Below are the code and all the weights of a small trained network. Each question names an input and a target symbol and asks about switching units off, where a switched-off unit gives its printed mean instead of its output.

import numpy as np


def w(rows, s, z=0):
    codes = np.array(rows[::2]) - 128.0
    scale = np.full(codes.shape[1], s)
    scale[-1] = z or s
    return codes * scale


def norm(h):
    return h / np.sqrt((h * h).mean(-1, keepdims=True) + 1e-5)


def f(y):
    return np.maximum(y, 0)


def softmax(a):
    e = np.exp(a - a.max(-1, keepdims=True))
    return e / e.sum(-1, keepdims=True)


def log_softmax(a):
    a = a - a.max(-1, keepdims=True)
    return a - np.log(np.exp(a).sum(-1, keepdims=True))


def net(x, mask):
    ids = ['ΓΔΛΣΨΩβηπτ'.index(c) for c in x.split()]
    T = len(ids)
    res = E[ids] + P[:T]
    r = norm(res)
    for j in range(3):
        rows = slice(2 * j, 2 * j + 2)
        q, k, v = (r @ M[0][rows].T for M in (Q, K, V))
        z = softmax(np.where(np.tri(T) > 0, q @ k.T / 2**0.5, -1e9)) @ v
        o = O[0][rows]
        res = res + np.where(mask[j], z, o[:, -1]) @ o[:, :-1]
    y = f(norm(res) @ A[0][:, :-1].T + A[0][:, -1])
    res = res + np.where(mask[3:11], y, B[0][:, -1]) @ B[0][:, :-1]
    return log_softmax(norm(res)[-1] @ U[:, :-1].T + U[:, -1])


Q, K, V, O, A, B = {}, {}, {}, {}, {}, {}
E = w([
[153,161,121],'Γ',
[4,180,127],'Δ',
[110,106,115],'Λ',
[177,130,122],'Σ',
[115,100,149],'Ψ',
[94,157,185],'Ω',
[178,116,179],'β',
[18,167,151],'η',
[115,122,102],'π',
[181,121,174],'τ',
],0.019)
P = w([
[183,126,118],'0',
[115,167,129],'1',
[93,214,184],'2',
[116,163,125],'3',
[4,204,142],'4',
[119,159,121],'5',
[99,202,196],'6',
[122,149,111],'7',
],0.012)
Q[0] = w([
[200,40,232],'head 1',
[252,184,228],'head 1',
[27,174,5],'head 2',
[222,153,149],'head 2',
[105,145,150],'head 3',
[118,142,96],'head 3',
],0.037)
K[0] = w([
[182,60,164],'head 1',
[255,151,142],'head 1',
[72,233,185],'head 2',
[186,119,89],'head 2',
[143,101,128],'head 3',
[121,130,105],'head 3',
],0.046)
V[0] = w([
[223,151,128],'head 1',
[42,194,89],'head 1',
[107,47,172],'head 2',
[50,197,181],'head 2',
[131,181,205],'head 3',
[175,254,54],'head 3',
],0.038)
O[0] = w([
[57,76,187,131],'head 1',
[121,145,2,180],'head 1',
[192,221,136,89],'head 2',
[42,155,217,252],'head 2',
[65,120,244,184],'head 3',
[61,28,86,174],'head 3',
],0.027,0.023)
A[0] = w([
[63,135,160,51],'neuron 1',
[4,134,190,3],'neuron 2',
[144,181,130,35],'neuron 3',
[254,221,109,71],'neuron 4',
[127,149,190,37],'neuron 5',
[146,151,19,133],'neuron 6',
[163,23,200,36],'neuron 7',
[130,79,171,83],'neuron 8',
],0.021,0.0047)
B[0] = w([
[89,163,91,190],'neuron 1',
[54,192,52,254],'neuron 2',
[119,148,159,140],'neuron 3',
[93,242,137,150],'neuron 4',
[77,131,114,162],'neuron 5',
[214,143,50,198],'neuron 6',
[253,101,154,212],'neuron 7',
[179,124,160,180],'neuron 8',
],0.042,0.014)
U = w([
[56,52,84,1],'Γ',
[107,146,99,153],'Δ',
[217,164,86,217],'Λ',
[137,62,98,194],'Σ',
[176,248,167,28],'Ψ',
[42,166,161,33],'Ω',
[143,152,162,236],'β',
[94,171,118,198],'η',
[157,72,51,148],'π',
[137,136,154,186],'τ',
],0.014,0.0044)

Each question gives the input, a string of symbols that net reads in full, and the target symbol t.
The units are the heads (2 rows each of Q, K, V and O) and the neurons (one row each of A and B). Each row of codes is followed by its name. A weight is (code - 128) times the scale printed after its matrix; where a second scale follows, it is the last column's (O, A, B and U).
mask holds one flag per unit, heads first, then neurons. A switched-off unit (its flag False) gives its mean, the last column of its rows in O or B, instead of its output. The means were averaged over made-up inputs and are rounded, as every weight is.
A unit's drop is (log p(t) with every unit on - log p(t) with that unit switched off) / (log p(t) with every unit on - log p(t) with every unit switched off).
The circuit of an input: a set's keep is (log p(t) with only the set's units on - log p(t) with every unit switched off) / (log p(t) with every unit on - log p(t) with every unit switched off). Starting from all 11 units, units are removed one at a time, each time the one whose removal leaves the highest keep (on an exact tie, the one counted first), for as long as the keep stays at least 0.8.
units of the circuit, in order: the units of the circuit, biggest drop first
most important unit: the unit with the biggest drop
top k neurons: the k neurons with the biggest drops, biggest first
which heads matter: for each layer, one digit per head in row order, 1 if its drop is at least 0.15 and else 0, layers parted by /
drop when u is switched off: that unit's drop, to one decimal
input Ψ Σ β, target Ψ: units of the circuit, in order : (head 3; head 2; head 1)
input π Ω Ω η β, target π: which heads matter : 011
input β Λ Σ η π Λ Ω, target β: which heads matter : 110
input Λ β Ω, target Λ: most important unit : head 2
input Σ η η Ω τ, target Σ: units of the circuit, in order : (head 2; head 1)
input π η Ψ, target π: which heads matter : 011
input Ψ Γ Λ η Γ Δ π, target Ψ: which heads matter : 101
input Λ Δ π Λ β Ω τ, target Λ: which heads matter : 010
input Λ Δ Ψ β Σ, target Λ: which heads matter : 101
input Λ Ψ η η π, target Λ: which heads matter : 101
input Ψ Ψ Δ Λ, target Λ: top 2 neurons : (neuron 6; neuron 2)
input Λ Ω Γ, target Λ: which heads matter : 000
input Ψ η η, target Ψ: which heads matter : 101
input Δ Ψ τ π, target π: most important unit : head 1
input Σ Λ η Δ η η Ψ, target Σ: which heads matter : 110
input π Ω β Δ Ψ Γ Ω, target π: which heads matter : 010
input η Δ Ω τ Λ Ψ, target Ψ: which heads matter : 110
input Λ β π π Ψ, target Λ: which heads matter : 101
input Γ Γ Ψ, target Γ: units of the circuit, in order : (head 2; head 1)
input Λ η Ω π Ω, target Λ: units of the circuit, in order : (head 3)
input Λ Ω Ω η τ, target Λ: drop when head 3 is switched off : 0.1
input β Ω η β η Ψ Ω, target β: drop when neuron 5 is switched off : 0.0
input π Δ Ω, target π: drop when head 2 is switched off : 0.5
